Rows near named flat spaces through zero:
z214z905: [ 12 -13 -67  30   9   3 -20  17 -23  31  25  27  -1  18  24  20   2   0
  33 -30 -10 -10 -18 -10  36 -27]
z394z252: [ 63   3  39  -8  45 -16   4 -10  38  14 -22  14  30  26 -47 -32  15  -8
  47  19   9   1 -32  24 -40 -11]
z250z772: [ 17 -19  29   0   3 -26   7  29 -41  -4  42  -8  10  -9  29 -53 -15 -31
  -4 -26 -14  10   7 -20 -16  -9]
z152z946: [ 12   4   1   7   6 -13   5  19 -11   2   8   3   8  13   2 -31  -7 -19
   7  -4   5  -1  -3  -4 -13  -4]
z152z946: [-37  12 -70   5 -24  22  -5   4  -2  13 -17  18  -1   8 -14  51   4   4
  -2   1  26 -15   8   5  31   6]
z214z905: [-36  16 -58  11 -38  -3   6  34 -36   6  -5   8   0   4   9   3 -11 -30
 -22  -9  26 -14  19  -4   3  11]
z250z772: [ 25 -35 -34 -43   0  13 -16 -28  17  51 -30  42  44 -29 -64  90  40   3
  41  -6  21 -12 -18  42  13  -4]
z250z772: [ 10 -12 -13 -21  -9   2   6   2 -16  25   0  15  30 -18 -27  32  14 -18
   8 -24   7  -6  14   0   4  -1]
z394z252: [-19  23 -87  52   8  11  -5  42 -24  11  30  20  -9  60  25 -13 -20  -9
  24 -22  12 -13  -2 -35  46 -22]
z247z501: [-10   3 -36 -25 -16   6  24  31 -32  24   9  21  50   4 -49  18   1 -45
   9 -33  39 -10  37 -20  13   4]
z247z501: [  2  11 -26  -6 -12 -12  15  34 -24  16  -4  16  31  13 -26 -18  -4 -44
   6 -10  33 -10  12   0 -17   4]
z356z657: [ -2  27   7  20  -7 -10  10  11  -5 -10 -10 -13 -13  10  14 -29  -7  -9
 -20   5  -4  -3   9  -7 -20   6]
z214z905: [ -1 -11  11 -23  -7   3   0 -13   6   3 -10   2  10 -20 -18  22   9   2
  -3   4   5   1   3  12  -4   7]
z250z772: [ 23  -4  29  21  19 -23  -8   8   1 -13  11 -10 -18  12  35 -57 -12  -1
   5  13 -17   8 -27   6 -26  -9]
z356z657: [ 41   6 105 -11  30 -25  24  -3  12 -28  11 -30  10   1  -5 -78  -8 -12
  -5   8 -20  19   5 -13 -51   2]
z356z657: [ 41   2  43  -1  10 -32   6   7  -2   3 -12  -4  11  -4  -2 -49   3 -24
   3   8  -6   2 -15  18 -55   1]
z247z501: [ 20 -25  38 -42  -9  -9  22   7 -36  15  24  -2  45 -41 -27   8   9 -34
  -6 -43  -5   6  38 -21  -9   2]
z152z946: [-16  35 -23  35 -18   1  10  13 -18  -4  -5 -13 -23   9  27  -5  -6  -3
 -29 -12 -14  -9  22 -23   2   4]
z152z946: [ 14  40 -36  27  -3   4  22  17 -20  27  -7   7  15  21 -15  13  10 -21
   1 -38  -5 -18  33 -34   7  -7]
z250z772: [ 30 -38  -6 -20   7  -2 -13  -9 -11  32  13  20  24 -26 -11  36  19  -3
  27 -26 -12  -1 -11   9  11 -15]
z356z657: [ 12 -33  73 -85  16  14  12 -40  48  -6 -20   4  51 -30 -90  30  19   6
  20  27  33  16   3  29 -14  18]
z394z252: [-34 -16  -9  -5 -45  -2 -10  -5 -30  -6   0 -13 -26 -50  42  30   0   5
 -47  -7 -17   0  13   8   3  15]
z394z252: [  9  24  -2  15  -1 -11   9  11  -1   2 -16  -1   0  15  -3 -23  -1 -14
  -4   5   5  -7   1   1 -22   3]
z250z772: [-83 -11  28 -24 -15   6   4  25   5 -74  31 -26 -23  17  21 -69 -54   0
 -31  51  48  26   4  -3   6  27]
z247z501: [-14  17 -10  31  21  19 -21 -28  50 -21 -18  -7 -45  31  21   6  -3  53
   7  40 -10   2 -32  12  19  -4]
z214z905: [-24 -28  -1 -55 -41  -4   0  -3 -11   8 -25  10  26 -49 -34  36  10 -22
 -19  13  36  -2   8  40 -20  27]
z152z946: [  1 -29 -34  -5   9   1 -20   8  -3  14  15  24   8   8   1   9  -2   0
  32   1  15   0 -28  16  18 -13]
z247z501: [ -6   5  20   0  15  28  -6 -46  42 -12 -11 -13 -23  -5  -4  43  13  52
  -3  12 -25   6   0  -5  28   0]
z214z905: [-20  71  -1  33  -1  33  32 -18  19 -13 -20 -27 -20  25 -13  27   5  26
 -32 -15 -22  -9  56 -55  27   8]
z250z772: [-32   1 -10 -23 -24  10  19  16 -24  -4  12  -2  20 -10 -20  12  -8 -21
 -18 -17  23   0  38 -21  14  13]
z356z657: [ -1  22  35 -19  28  13  22  -4  42 -21 -10  -4  22  38 -56 -27  -7   1
  19  27  33   7   8  -8  -5   8]
z394z252: [-24  21  12   4 -49 -16  10   2 -23 -12 -29 -25 -23 -38  27  -3   0 -13
 -63   6 -10  -6  25  10 -37  27]
z356z657: [-15 -17  26   1 -18   4  -3 -13 -27 -14  29 -26 -26 -43  49  16  -3  18
 -39 -27 -45  10  24 -25  18   1]
z214z905: [-25  19 -36  20   8  31  -5 -13  23  -6  -2   2 -20  27   0  33  -1  34
   6   5   0  -4   3 -17  44  -5]
z247z501: [ -2 -28  13 -45 -14  13  18   0 -35  17  31   3  42 -43 -30  46  11 -18
  -6 -52  -4   4  49 -32  27   1]
z250z772: [ -4  35 -24  -1 -15   7  16  -3  13  14 -44   8  14   8 -43  27  14 -10
  -6   7  23 -16  17   8 -12  14]
z394z252: [-25  26  54 -23 -28  -1  31  -8   1 -29 -23 -33  -1 -26 -16 -10  -3  -9
 -54  11   4   5  45  -9 -30  32]
z152z946: [-10 -18 -40  37   1 -33 -24  56 -37 -12  39  10 -23  34  68 -83 -39 -27
  13  12  14   3 -44  11 -11 -14]
z394z252: [ -5   3  10 -13  15  10  16  10   3  -8  18   1  21  20 -27 -14  -9  -9
  13  -6  18   6  16 -23  14  -2]
z152z946: [-17  46 -20   4 -22  22  25 -11   4  10 -34  -6   5  -2 -34  50  16   2
 -27 -15   2 -16  47 -21  11  15]
z356z657: [ 14  15  23   5   2 -15  10   6   2  -5 -12  -8   2   6  -3 -33  -2 -13
  -6   9   1   0  -1   5 -32   5]
z247z501: [-55   5 -80   7 -34  42 -12 -16  -7  13  -7  10 -20 -14   6  98  10  31
 -19 -17   0 -14  24 -13  67   4]
z394z252: [ -4 -79  39 -62  -9   6 -24 -35  -5   1  26   1  10 -74   4  54  13  22
  -1  -7 -16  19 -10  24  19   2]
z356z657: [ 42 -13   1  13   3 -34 -12  14 -19  22  -3  11   4  -8  21 -29   6 -23
  13  -6 -13  -5 -29  24 -38 -11]
z214z905: [-13 -32 -26 -52 -31  18  -6 -25  -2  32 -24  23  31 -53 -47  94  30   0
  -1 -10  19  -8  12  29  16  13]
z152z946: [  0  -6 -45  19   2   3 -13  12 -14  16  14  15  -4  12  18  12  -1   1
  16 -15  -3  -7 -11  -5  23 -14]
z247z501: [-25  -9 -37 -13 -33  15   2   1 -31  18   6   6   9 -32  -2  59   9  -6
 -19 -33  -1  -8  32 -14  30   5]
z214z905: [-16  34  12  -6  -7  29  21 -30  24  -5 -26 -16  -2  -6 -32  48  15  23
 -24  -4  -8  -4  40 -22  17  14]
[ -3 -23   0  -1  32  23  -8  -6   6  -7  50   3   1  18   7   8  -9  25
  30 -19 -12  13  -2 -34  55 -22]
z356z657
[ 46   8 101 -26   9 -19  29 -22   8  -6 -15 -28  20 -33 -25 -25  16 -12
 -21  -7 -29   9  25  -6 -54  11]
z214z905
[-12  56 -12  23  12   7  35  34   1 -14   3  -5  13  61 -28 -47 -20 -25
   3  -3  29  -6  32 -43   2   2]
z394z252
[ 56  34  68  -6   2 -38  27  -5  15   7 -56 -13  21 -10 -35 -45  19 -33
 -14  18  -3  -6   2  28 -92  17]
z247z501
[-13  12 -58  40  -9 -25 -16  45 -16  -2  -4  15 -19  41  37 -57 -24 -25
   8  26  29 -10 -38  24 -21  -3]
z247z501
[  9   3 -51  14  18   3 -10  16  10  19  -3  30  13  40 -18  -1   0  -7
  42   7  27 -10 -26  11  12 -14]
z356z657
[-57  12 -53  26 -28  23  -5   9 -23 -13  19  -9 -35   2  43  29 -15  18
 -32 -15  -8  -4  24 -30  50   3]
z394z252
[ 34 -16  10  13  23  -4 -10  -6  -7  13  24   2  -2  -3  21   0   7  10
  20 -24 -34   3 -11 -13  10 -22]
z152z946
[ 34 -15  22   5  23 -17  -3   9  -9   5  23   2   8   6  12 -34  -3 -10
  21 -12 -15   6 -15  -5 -11 -16]
z152z946
[-22  -2  20   7   1  -4   0  12  -6 -32  25 -18 -20   9  32 -43 -25   3
 -15  10  -2  12   0 -13   1   3]
z250z772
[-44  33  -8  11  -6  19   2 -11  38 -32 -29 -13 -30  27  -5  -2 -12  26
 -18  46  23   0  -1   8   6  18]
z250z772
[ 16 -35  14 -14  27   7 -11  -9   3   4  36   8  11  -3   1   7   1  13
  31 -15 -12  12 -12 -10  27 -19]
z356z657
[-40 -15 -47  33   4  22 -37 -10  12 -19  22   0 -54  16  60  19 -16  50
   3  17 -15   5 -32   1  54 -12]
z247z501
[ 77 -44 -10  17  31 -32 -21  19 -39  48  42  28  23  -7  30 -17  13 -23
  51 -49 -37  -2 -36   0  -6 -42]
z214z905
[-31 -12 -20 -25 -19  15  -7 -11  10  -1 -16   8   3 -15 -20  40   4   9
  -5  17  25  -1   0  20  14  14]
z214z905
[ -1   1   1 -15  -7   8  10  -5  -5   9  -3   1  15 -13 -20  25   9  -4
  -5 -15   1  -2  21  -9   7   4]
z247z501
[ -1 -14 -31   7   3  -2 -13  14  -9   9  13  16   2  11  10  -2  -5  -5
  19  -2   9  -2 -18   7  12 -10]
z152z946
[ 33   2   4  -8  -2 -28   0   8   5  19 -37  15  21  -2 -25 -20  12 -29
  12  19  20  -9 -24  42 -53   6]
z356z657
[  5 -43 -74  28  -6  -4 -49   2 -25  32  20  28 -25 -13  60  39   6  17
  23 -16 -24  -8 -47  24  33 -26]
z394z252
[-15  16 -56  21 -31 -15  -4  30 -26  14 -19  13  -6   7  15  -7  -5 -28
 -13   3  20 -17  -5  17 -17   7]
z247z501
[ -5 -40  30 -40 -10   1  -5 -15  -7  -3  13  -4  10 -43  -3  22   5   4
  -8  -4  -4  11   4  10   3   6]
z394z252
[  4  -8 -15 -20   6 -31   8  59 -14   1   5  28  46  40 -37 -81 -25 -66
  35  25  74   0 -24  27 -42   4]
z152z946
[ 18 -13  23  -5  -5 -17  -3  -3 -12   5  -1  -5   0 -25  13  -8   6  -8
  -9  -5 -16   2  -5  11 -23   1]
z356z657
[ 11  10  24   7  11   0  -2 -20  25  -9 -17  -9 -14   3   1  -4   5  19
  -2  18 -13   2 -11   9 -11   2]
z247z501
[  7  37  54  13  14   1  23 -11  20 -26  -8 -31 -13  14  -1 -33  -5  10
 -21   7 -19   6  22 -26 -17   7]
z214z905

Rows near named flat spaces through zero (a row that begins with a name and a colon came from that space):
z100z627: [-10  -7 -72  14 -16 -30  35  -3  34 -42   3  25  14 -15  67  33  -5 -54
   5 -21 -37 -39  -6 -30  22   5]
z571z458: [-22   6 -44 -48   6  -6  30  -8  22  -6  -1  -4  -7  -9   5  53   5  21
  21  32  -6  -6 -29   9   4 -25]
z208z622: [ -9 -10   7  -3   4  12   5  -2  12  40  -8 -16  -1  10 -13  -6  -7  20
   6   5  18   8  -2   5 -12 -30]
z208z622: [-12   6  10 -36 -34 -23 -12  24 -19  -3  16  38  -1  29   7 -13 -37   9
 -37 -19   1 -14  11  27 -55  -8]
z100z627: [  8  23  -1 -41 -26 -47  -1  28 -11  28 -15  37 -19   4   2 -42 -31 -24
  -1 -30 -18 -39  10 -18 -55 -39]
z518z532: [-22 -30 -20  38   8  -4 -15  -3   6   5  11   3  17  53  32 -10 -23 -21
 -20 -27  20 -32 -11   7 -20  -6]
z571z458: [ -9 -20 -15  35  84  18 -17 -36 -11  12   2 -57 -17  14 -22  27  26  18
  52  44  52  17 -33  36  52   5]
z208z622: [  4  15   9  23   3 -24 -22   1 -21 -23  -1  19 -11   7  10 -26  -9 -35
 -13 -30  -5 -28   0  -2  -5  17]
z518z532: [ 25  40  12  -9 -14 -11 -25 -14  -5  -3 -11  25   4 -21 -10   3  17 -28
   9  16 -14  29   1   8 -23   2]
z571z458: [ 48 -12  -6  19 -14   3 -26   8  -7   8   8  11  37   5   8 -16  23 -38
  13  13 -16  27  28 -28 -15  22]
z21z331: [ 17   4  21   6  -6 -18 -47   6 -54 -23  24  10   1  27 -20 -25   3  -7
 -29  -2   6   3   9   6 -16  29]
z21z331: [ -4 -11  -1  23 -10 -16  26  -8  -4  10   0 -25 -22 -35  -8  -7  -7   9
  -2 -10   8  17  25 -12  50 -11]
z208z622: [  8 -22  22  33  39  21 -16  13  -3  27 -11 -17   2  31  -4 -45  -2  -8
  15 -21  16 -30  -3 -16  -5   6]
z518z532: [-15 -15 -40 -63 -14  -8  34  13  21  37   6  -2   1   3   2  35 -15  36
  21  32   4  10   0  11 -22 -47]
z21z331: [  0  24  24 -37  23  -8 -14  18 -15   9 -12  20 -25   7 -13 -17 -14  10
  19  -2   8 -18  -9  32 -33  -5]
z100z627: [-43 -19 -14  26  29 -11  15 -13   9  25  -7 -27 -27  22   6  -7 -30  10
  -1 -25  36 -37 -21  13  16 -37]
z100z627: [ 19   9 -35 -16  -2 -35   8   7  18  37 -19  23  -3 -13  22  -8  -9 -44
  45   0 -13  -9   9 -12 -26 -36]
z375z682: [ -4 -23 -31  17 -10 -19  -9  -3 -19 -19  23 -11  12  29   6  -2   4 -14
 -27  -6  -4 -23  -6 -32   8   4]
z518z532: [ 18  -4 -39   1  -2 -38  -8 -22 -20  26   9 -22  -7 -13 -19  13  16 -13
  26  37  12  37  10  -9  19 -28]
z518z532: [ 33  -8   1  -5 -25   8 -33  11 -19 -10  23  16  39  23  -2  -3  19 -12
 -15  20 -14  26  16 -12 -31  27]
z100z627: [-18 -28  -7  14  -7  31  15 -24  10   9  13 -50  14   4 -25  28  19  44
 -21  27  16  32  -9 -14  35 -11]
z208z622: [-19 -18 -40  26   1  41  43 -13  73 -14 -19 -10  37  -3  45  34  19 -21
   3 -11 -32 -35 -33 -51  20  -3]
z21z331: [  4  12  34 -11   6  19 -16   2 -11   3  -4  -5  -3   5 -28 -10   9  21
  -7   7   5   7  -8   7 -12   6]
z375z682: [  8  24  11 -19 -21 -16 -11   5 -14 -20   6  32  -3 -11   3   3  -6  -7
 -10   0 -10  13  12  23 -19  14]
z375z682: [ 28   2   4 -12  12  13  -3  12  -7  -7  -4  -7   7 -10 -14  -7  29  -3
  21  15 -21  -3   0 -34   9  20]
z518z532: [ 13  11 -14   8 -21  14  33 -22  35  -1 -17 -17  10 -55  -3  27  33  -9
  13  18 -29  31   3 -41  40  -7]
z571z458: [-70  25 -12 -15   4   7  40 -21  54 -11 -27   9 -20   1  25  36 -29  14
 -20 -28   1 -51 -56  26 -11 -41]
z571z458: [-15 -15 -20  19  -9 -24   6  -2  -7 -13  17   6  -5   5  23   6 -23  -8
 -15 -16  11  -3  13  18  13   2]
z518z532: [ 26  32 -15  34 -10 -30 -44 -50 -19 -16   6   9   8 -22  -6  26  30 -49
   7  34   5  62   2  23   9   9]
z518z532: [  9  16  34 -21 -11  24   0  25  13  -7 -12  32  11  -1   8 -16  -5   1
  -7 -16 -21 -11   5   2 -35  18]
z100z627: [  5  15  21 -27   7 -13 -18  13 -18  21  -3  20 -16   8 -11 -16 -19   8
  12   2  16   6   8  38 -36 -10]
z571z458: [ 14 -16 -26  29   7 -46 -26  -2 -35  -1  25  12  -6  11  20  -8 -17 -33
  13  -1  24  16  30  32   7  11]
z571z458: [-19  40   6 -37 -21  -9  21 -16   4 -20 -12  -2 -24 -36 -25  25   8  23
 -18   8 -18   1 -21  -5  12 -17]
z375z682: [-12  25  -1  -5 -12  -1 -18 -39   8  16  -4  -2   4   0 -19  32   9   4
  -7  32  17  43 -21  33 -21 -30]
z571z458: [ 31  24  29  -9   7  22 -20  -3  -5   5 -19  -9   7 -11 -35 -16  39  -5
  12  18 -20   8 -12 -35  -8   9]
z21z331: [  2  26  44 -17  -2  29 -21  -2  -3  -4 -12   2   4   9 -31 -11  15  18
 -20   4  -6   0 -21  -2 -28   6]
z100z627: [ 12  12  20  15  57 -27   9  39 -20 -26 -21  26 -50 -24  30 -52 -27 -35
  47 -56  -6 -67  17   9  31  42]
z375z682: [ 11  -8 -24  27  33   4  -7  -4  22  16 -18  -1  13  16  24  -9  10 -44
  37  -6  -3 -29 -18 -21  -6  -6]
z518z532: [ 19 -27 -37  13 -25  -2  11   0  27  17  19  26  36 -16  50  38 -11 -19
  28  25   8  69  48  43  -4   6]
z375z682: [ -6  37   8 -31 -20  -9   7  -6  17  -2 -11  37  -8 -28  11  24 -14  -1
   5   7  -5  26   3  47 -25 -11]
z375z682: [ -8   4 -25  37  28   6   1 -33  25   3 -23 -27   4   3   3   7  26 -33
  15  -1  -5 -29 -42 -40  21 -17]
z375z682: [ 27  -4  -5  13   5  -7 -41  -2 -29  -3  11  -3  18  30 -13 -18  22 -26
  -3  11  -4  -3  -5 -25 -17  13]
z518z532: [ -8 -20 -21   1  10  -9  48  11  28  42 -17 -15 -20 -27  16  -5 -22   6
  37 -12   7  -8  19  -9  27 -34]
z208z622: [-17  -3  -5  -5 -41  14   4  -4  13 -37  23  24  30   9  24  36  -6  11
 -46   2 -11  20   3  22 -14  20]
z21z331: [-14 -34 -29  48  15 -41  -1  -5 -37 -31  38  -6 -21   3  30   7 -29  -8
  -5 -15  35   8  31  44  56  29]
z208z622: [-16 -41  -3  31  -5  69  13 -14  40 -13  16 -25  51  21  16  40  21  30
 -25  18   5  28  -9  -2  18  24]
z571z458: [ 17  12   9 -20  27   4 -17   0  -8  24 -10  -4  -7  -1 -21  -2  12   5
  38  28  11  17  -5  17 -14  -7]
z208z622: [-36  -3  29  55  28  15 -15 -15  -5 -26  -5 -13 -12  32   4 -23 -13  -3
 -39 -46  21 -48 -30   7  14  16]
z21z331: [-18   3  61  42 -22  45 -14 -20 -18 -63  24 -14  10  -6 -19  11  12  41
 -76 -10   8  38   5  24  40  62]
z100z627: [ -2  -3 -12  24  30  -7 -15 -10  11  29 -15   0  -1  21  13 -12  -7 -30
  27  -7  18 -17 -14  10 -17 -20]
z100z627: [ 24  16  16 -19   0  -5  -3  15  -9   2  -7  16  -8 -22  -5 -12   3  -5
  21   4 -11  12  18   4  -6  11]
z208z622: [  8  46 -24 -87  -5 -53  33  23 -12 -17 -13  30 -47 -55  -5  16  -6   2
  40  13 -34 -21   1   0   2 -16]
z100z627: [ 14  11   2  58  56   5  -9  -7  17 -20 -27  13  -7 -14  40 -16   7 -62
  46 -29  -3 -32  -9   6  26  36]
z571z458: [  0  -5 -16  62  27  26 -11 -51  15 -18  -3 -41  18  -7  -5  32  46 -19
   8  25   8  25 -29 -16  52  16]
z21z331: [ 33  15  30 -26   4 -17 -62  26 -56  -4  15  32   3  40 -22 -39  -1 -12
  -5   5   2  -4   9  17 -60  24]
z21z331: [ 46  -3  25 -12 -21   5 -36  28 -23  16  11  28  28  17  -6 -32   5 -14
   1   7  -9  27  35  -3 -48  21]
z518z532: [-27 -17 -43 -15  -9  -9  -5 -12   9  10  16  -1  18  45  11  30  -9   6
 -17  16  13 -10 -27  10 -33 -33]
z208z622: [ 13   3   5   8  18 -30 -28   6 -54 -31  16  -3 -21   9 -16 -23   5 -10
  -5  -6   3 -18   4  -5  18  29]
z375z682: [ -4 -38 -10 -54 -39 -19  19  48 -30  28  24 -16  -2  35 -27 -37 -22  45
 -37 -11 -10 -37  19 -58 -26 -33]
z21z331: [ -5 -11   0   6 -19  27  45  -2  41  10 -10 -11   9 -40  12  19   1  18
   5   0 -10  26  18 -10  31  -5]
z100z627: [ 14  -9  13  -9  26   3   9  13 -12  24  -4 -19 -21 -18 -19 -13   1  22
  36  12  14  15  19   7  23   1]
z21z331: [-16  17  12 -44  55 -25 -12  12 -44   0   0  -7 -57  10 -32  -7 -16  35
  30  11  31 -28 -21  48   1  -5]
z208z622: [ 35 -40 -52  11 -19 -11  -8   6   0  24  17 -12  43  24  10  -5  23 -34
  11  20 -18   5  15 -65  -9 -11]
z571z458: [ 12 -40  -2 -17  -3  17  20  16 -22   4  30 -39   2 -12 -28  14  13  58
   5  36  11  44  32  -6  46  17]
z375z682: [  6 -22  16  68  28   5 -19   5 -19 -42  21  14   2   6  40 -13 -16 -24
  -1 -30  22   6  31  46  36  68]
z375z682: [ -5 -50 -44 -20   4  10  40  26  23  21  12 -16  16  12  23  15  -8  21
  23  10  -3 -14  11 -23  11 -13]
[ -1 -25  11  25  42   3   4  16 -17  10  -5 -30 -22  12  -9 -39  -6   6
  15 -24  15 -40   1 -23  31   8]
z100z627
[-16   8  33 -21   0  34  15  15  30   9 -13  22   2  -3  12   5 -20  27
   0 -10   4   4   1  40 -26   2]
z208z622
[ -7 -52 -38  54  27   4  -5  -6   3   4  17 -27  20  41  26  -2   0 -18
   4  -7  20 -21  -5 -17  23   6]
z375z682
[-59   7 -22 -42 -31   8  45  19  48 -41  -4  39   8  22  50  29 -36  13
 -49 -42 -33 -77 -38  -3 -37 -13]
z208z622
[ 31  -2  -3 -11 -15   4 -19  21 -17 -38  18  24  28  10  10  -2  20 -18
  -9   6 -31  -3  11 -23 -14  44]
z100z627
[ 11 -43  10   6  23  20 -21  34 -21  17  15 -12  17  57  -4 -40  -5  12
  -3 -10  13 -31   6 -19 -22  15]
z208z622
[ 35  -9 -21  -9  15   2 -16   4 -14  -1   8 -11  17   4 -11   5  35 -12
  31  35 -12  11  -1 -29   6  15]
z571z458
[-25 -23  33 -25   9  17  22  31   1  35   3  -4 -21  12  -6 -17 -45  60
  -1 -15  34  -1  21  46 -12 -14]
z571z458
[  7 -50 -28  12  20   6 -15  13   8  56  12  -9  28  54  17 -10 -14  -6
  28  12  31   3   9   9 -35 -23]
z375z682
[ -6 -21  36  27   4   3  -6  19 -26 -11  19   4 -12   7   7 -28 -31  19
 -22 -31  25   6  36  37  15  33]
z375z682
[-20 -13  -1  29  23  13  -2  -1  -2 -32   3 -13   1  26  10  -8   2  -3
 -21 -26   0 -48 -25 -19  19  21]
z208z622
[-27 -13   7   6   1   1  26   0  -4  -3   2 -27 -22  -5 -13  -6 -13  32
 -22 -18   9 -19  -3 -11  34  -9]
z100z627
[ 11  -2 -12  -5 -11  22  15  -5  22 -14   3   2  22 -24  12  34  20   3
  12  25 -16  33   7  -1  16  17]
z208z622
[  0  18   3   3   3  -5  -7 -23 -15 -19   0 -17 -12 -17 -25  13  22   5
  -5  17  -1  13 -14  -6  27   5]
z518z532
[  3 -21 -10   0 -28 -26   9   9 -22   0  29   4  -4 -12   8   5 -22  14
 -11   3  13  38  46  25  17   6]
z571z458
[  4  -5   3   5 -16  28  34   8  41   6 -20  -4  17 -22  12  -4  10  -4
   0 -15 -31 -12   2 -48  10  -3]
z518z532
[ -3  13   2  27 -11   9   3 -22  25  -7 -10   8  10 -18  16  14   5 -20
  -6  -5  -5  18  -2   7   7   2]
z208z622
[ 21 -27   8  19   1  31 -14   1  -3   7  17 -14  30  11  -5   5  19  11
   3  24  10  42  18   3   7  24]
z208z622
[-16  27  -6 -19 -33 -26   8 -13   7   0  -4  21 -11 -17   3  16 -17  -2
 -18  -3  -3  12  -1  21 -17 -27]
z208z622
[  6   1 -35  14 -24 -35 -10 -33 -24 -14  20 -20   1 -12 -16  24  21 -13
 -16  26   0  32   2 -18  30  -9]
z208z622
[  1 -21  -1 -25 -13  17   8  31  11  17   1   5  21  32   4 -20  -6  10
 -12 -12 -16 -34  -3 -36 -37 -10]
z518z532
[-13   9 -19 -30 -18  -6  26 -11  21  17  -7  -5  -6 -22  -6  30  -1  18
   6  20  -3  18  -6   3   0 -35]
z208z622
[ 14   1   8  10   9 -25 -26   9 -34   1   5   5 -12  15  -8 -34  -6 -19
  -1 -14   6 -17   8  -5  -8   7]
z208z622
[-24 -12   7   1 -15  11  35 -16  11  32  -7 -50 -17 -20 -37   2   0  47
 -19   3  13  14  -2 -27  36 -41]
z100z627
[  4  53  40 -15  -8  -4  -3  -8  -7 -19 -26  10 -26 -36 -28 -15  12  -4
 -12 -12 -23  -9 -14 -13   2   3]
z375z682
[-19 -34 -42  -1 -35  -6  37   0  18 -12  28  -2  16  -9  32  41 -16  17
 -18   6   0  23  23   8  25  -2]
z571z458
[ 32  -1  61 -21 -39 -15 -13  51 -54   7  14  17 -15  -7 -31 -71 -22  21
 -33 -31 -10   6  61 -16 -18  22]
z571z458
